Below is a small trained network, with its code and all its weights. Each question gives an input and a target symbol and asks what happens when units are switched off, that is, made to give their printed mean instead of their output.

import numpy as np


def w(rows, s, z=0):
    codes = np.array(rows[::2]) - 128.0
    scale = np.full(codes.shape[1], s)
    scale[-1] = z or s
    return codes * scale


def f(y):
    return y / 2 * (1 + np.tanh(0.7978845608 * (y + 0.044715 * y**3)))


def softmax(a):
    e = np.exp(a - a.max(-1, keepdims=True))
    return e / e.sum(-1, keepdims=True)


def log_softmax(a):
    a = a - a.max(-1, keepdims=True)
    return a - np.log(np.exp(a).sum(-1, keepdims=True))


def net(x, mask):
    ids = ['ΘΛΞΠΣΨαβγδεζητω'.index(c) for c in x.split()]
    T = len(ids)
    res = E[ids] + P[:T]
    r = res
    for j in range(2):
        rows = slice(2 * j, 2 * j + 2)
        q, k, v = (r @ M[0][rows].T for M in (Q, K, V))
        z = softmax(np.where(np.tri(T) > 0, q @ k.T / 2**0.5, -1e9)) @ v
        o = O[0][rows]
        res = res + np.where(mask[j], z, o[:, -1]) @ o[:, :-1]
    y = f(res @ A[0][:, :-1].T + A[0][:, -1])
    res = res + np.where(mask[2:10], y, B[0][:, -1]) @ B[0][:, :-1]
    return log_softmax(res[-1] @ U[:, :-1].T + U[:, -1])


Q, K, V, O, A, B = {}, {}, {}, {}, {}, {}
E = w([
[130,136,66,148,181],'Θ',
[136,194,155,115,133],'Λ',
[152,248,186,145,103],'Ξ',
[121,162,236,211,112],'Π',
[112,75,152,187,166],'Σ',
[191,68,178,99,175],'Ψ',
[78,113,93,97,139],'α',
[122,183,105,98,133],'β',
[147,138,135,191,164],'γ',
[78,107,145,123,125],'δ',
[145,160,138,173,157],'ε',
[63,34,159,141,134],'ζ',
[86,8,74,153,192],'η',
[104,125,183,142,114],'τ',
[116,115,98,148,157],'ω',
],0.014)
P = w([
[116,169,125,206,111],'0',
[114,161,155,71,175],'1',
[164,125,128,147,232],'2',
[186,86,77,227,32],'3',
[41,181,177,139,21],'4',
[82,192,186,80,255],'5',
[224,157,59,162,159],'6',
[155,62,27,107,10],'7',
],0.014)
Q[0] = w([
[190,136,111,143,171],'H1',
[124,139,191,128,192],'H1',
[230,145,105,171,233],'H2',
[189,90,71,162,10],'H2',
],0.012)
K[0] = w([
[135,99,122,127,46],'H1',
[118,142,89,173,98],'H1',
[7,143,107,118,26],'H2',
[70,136,209,18,186],'H2',
],0.011)
V[0] = w([
[18,70,201,30,147],'H1',
[28,129,185,56,44],'H1',
[19,56,1,137,161],'H2',
[126,12,193,242,133],'H2',
],0.0089)
O[0] = w([
[204,154,155,205,185,3],'H1',
[137,135,206,236,141,5],'H1',
[117,179,5,191,148,124],'H2',
[213,77,116,193,79,204],'H2',
],0.014,0.0044)
A[0] = w([
[136,85,164,16,72,50],'N1',
[168,136,106,95,116,168],'N2',
[85,164,100,166,163,222],'N3',
[67,153,180,124,134,253],'N4',
[127,94,48,115,134,151],'N5',
[254,87,191,144,58,170],'N6',
[135,159,108,86,137,117],'N7',
[91,161,190,72,162,227],'N8',
],0.011,0.0039)
B[0] = w([
[198,179,198,177,136,253],'N1',
[163,79,121,142,59,163],'N2',
[108,146,255,187,181,183],'N3',
[136,102,67,52,243,192],'N4',
[112,253,171,96,36,229],'N5',
[54,61,80,163,149,214],'N6',
[28,92,169,158,103,162],'N7',
[161,75,55,143,166,221],'N8',
],0.0079,0.015)
U = w([
[142,106,53,197,204,43],'Θ',
[55,122,137,77,112,66],'Λ',
[63,168,215,185,208,26],'Ξ',
[39,112,35,114,226,151],'Π',
[114,84,85,144,158,122],'Σ',
[132,66,170,164,139,149],'Ψ',
[160,175,96,177,167,121],'α',
[184,97,65,102,169,253],'β',
[154,111,149,88,117,162],'γ',
[126,124,126,168,182,125],'δ',
[120,109,126,133,159,76],'ε',
[96,109,110,112,127,145],'ζ',
[167,64,2,105,117,203],'η',
[176,133,192,120,191,50],'τ',
[157,100,130,81,98,138],'ω',
],0.0068,0.0042)

Each question gives the input, a string of symbols that net reads in full, and the target symbol t.
The units are the heads (2 rows each of Q, K, V and O) and the neurons (one row each of A and B). Each row of codes is followed by its name. A weight is (code - 128) times the scale printed after its matrix; where a second scale follows, it is the last column's (O, A, B and U).
mask holds one flag per unit, heads first, then neurons. A switched-off unit (its flag False) gives its mean, the last column of its rows in O or B, instead of its output. The means were averaged over made-up inputs and are rounded, as every weight is.
A unit's drop is (log p(t) with every unit on - log p(t) with that unit switched off) / (log p(t) with every unit on - log p(t) with every unit switched off).
The circuit of an input: a set's keep is (log p(t) with only the set's units on - log p(t) with every unit switched off) / (log p(t) with every unit on - log p(t) with every unit switched off). Starting from all 10 units, units are removed one at a time, each time the one whose removal leaves the highest keep (on an exact tie, the one counted first), for as long as the keep stays at least 0.8.
units of the circuit, in order: the units of the circuit, biggest drop first
unit that matters most: the unit with the biggest drop
k most important neurons: the k neurons with the biggest drops, biggest first
heads that matter: for each layer, one digit per head in row order, 1 if its drop is at least 0.15 and else 0, layers parted by /
drop when u is switched off: that unit's drop, to one decimal
input β β γ Π, target Π: units of the circuit, in order : (H2; N4)
input Σ Ξ η, target η: units of the circuit, in order : (H2; N1)
input η β β, target α: units of the circuit, in order : (H2; N5)
input Π β β η, target Π: units of the circuit, in order : (H2)
input η β β η β β β Ξ, target Π: units of the circuit, in order : (H2; N4)
input β Σ Σ η ω, target η: heads that matter : 01
input η η β Θ Π Σ Ξ, target Ψ: units of the circuit, in order : (H2; N6)
input η β η β β α ε β, target Ξ: heads that matter : 11
input ζ β β, target Θ: units of the circuit, in order : (H1; H2)
input Π Ξ Ξ α, target τ: units of the circuit, in order : (H2; N1)
input η α η Σ, target Ξ: units of the circuit, in order : (H2; N3; N8)
input β η η β, target α: units of the circuit, in order : (H2; N5; N3)
input η β Ξ, target α: 2 most important neurons : (N5; N3)
input β α η β, target Ξ: units of the circuit, in order : (H2; N3; H1)
input η ζ Θ β, target Θ: 3 most important neurons : (N6; N5; N1)
input α Σ Π Θ η Σ, target Λ: units of the circuit, in order : (H1; H2; N5; N8)
input Θ β Π, target Λ: unit that matters most : H1
input Π η Π τ, target α: units of the circuit, in order : (H2; N5; N6)
input Ξ η β Θ β η, target Λ: units of the circuit, in order : (H1; N5; H2; N8)
input δ Θ β Ξ β Λ Ξ, target Π: 3 most important neurons : (N4; N8; N5)
input η β Ξ β η, target τ: 2 most important neurons : (N1; N6)
input Θ Θ ε Π γ Π, target Ψ: 2 most important neurons : (N6; N1)
input β Θ γ Π, target Λ: 2 most important neurons : (N8; N1)
input Θ η β Θ η δ, target Λ: most important neuron : (N5)
input β β Π β Σ ζ β, target η: 2 most important neurons : (N1; N3)
input Π Θ η β ε, target α: drop when H2 is switched off : 1.1
input β β β Θ β Θ, target Λ: drop when N8 is switched off : 0.1
input η Ξ Λ, target α: drop when N5 is switched off : 0.3
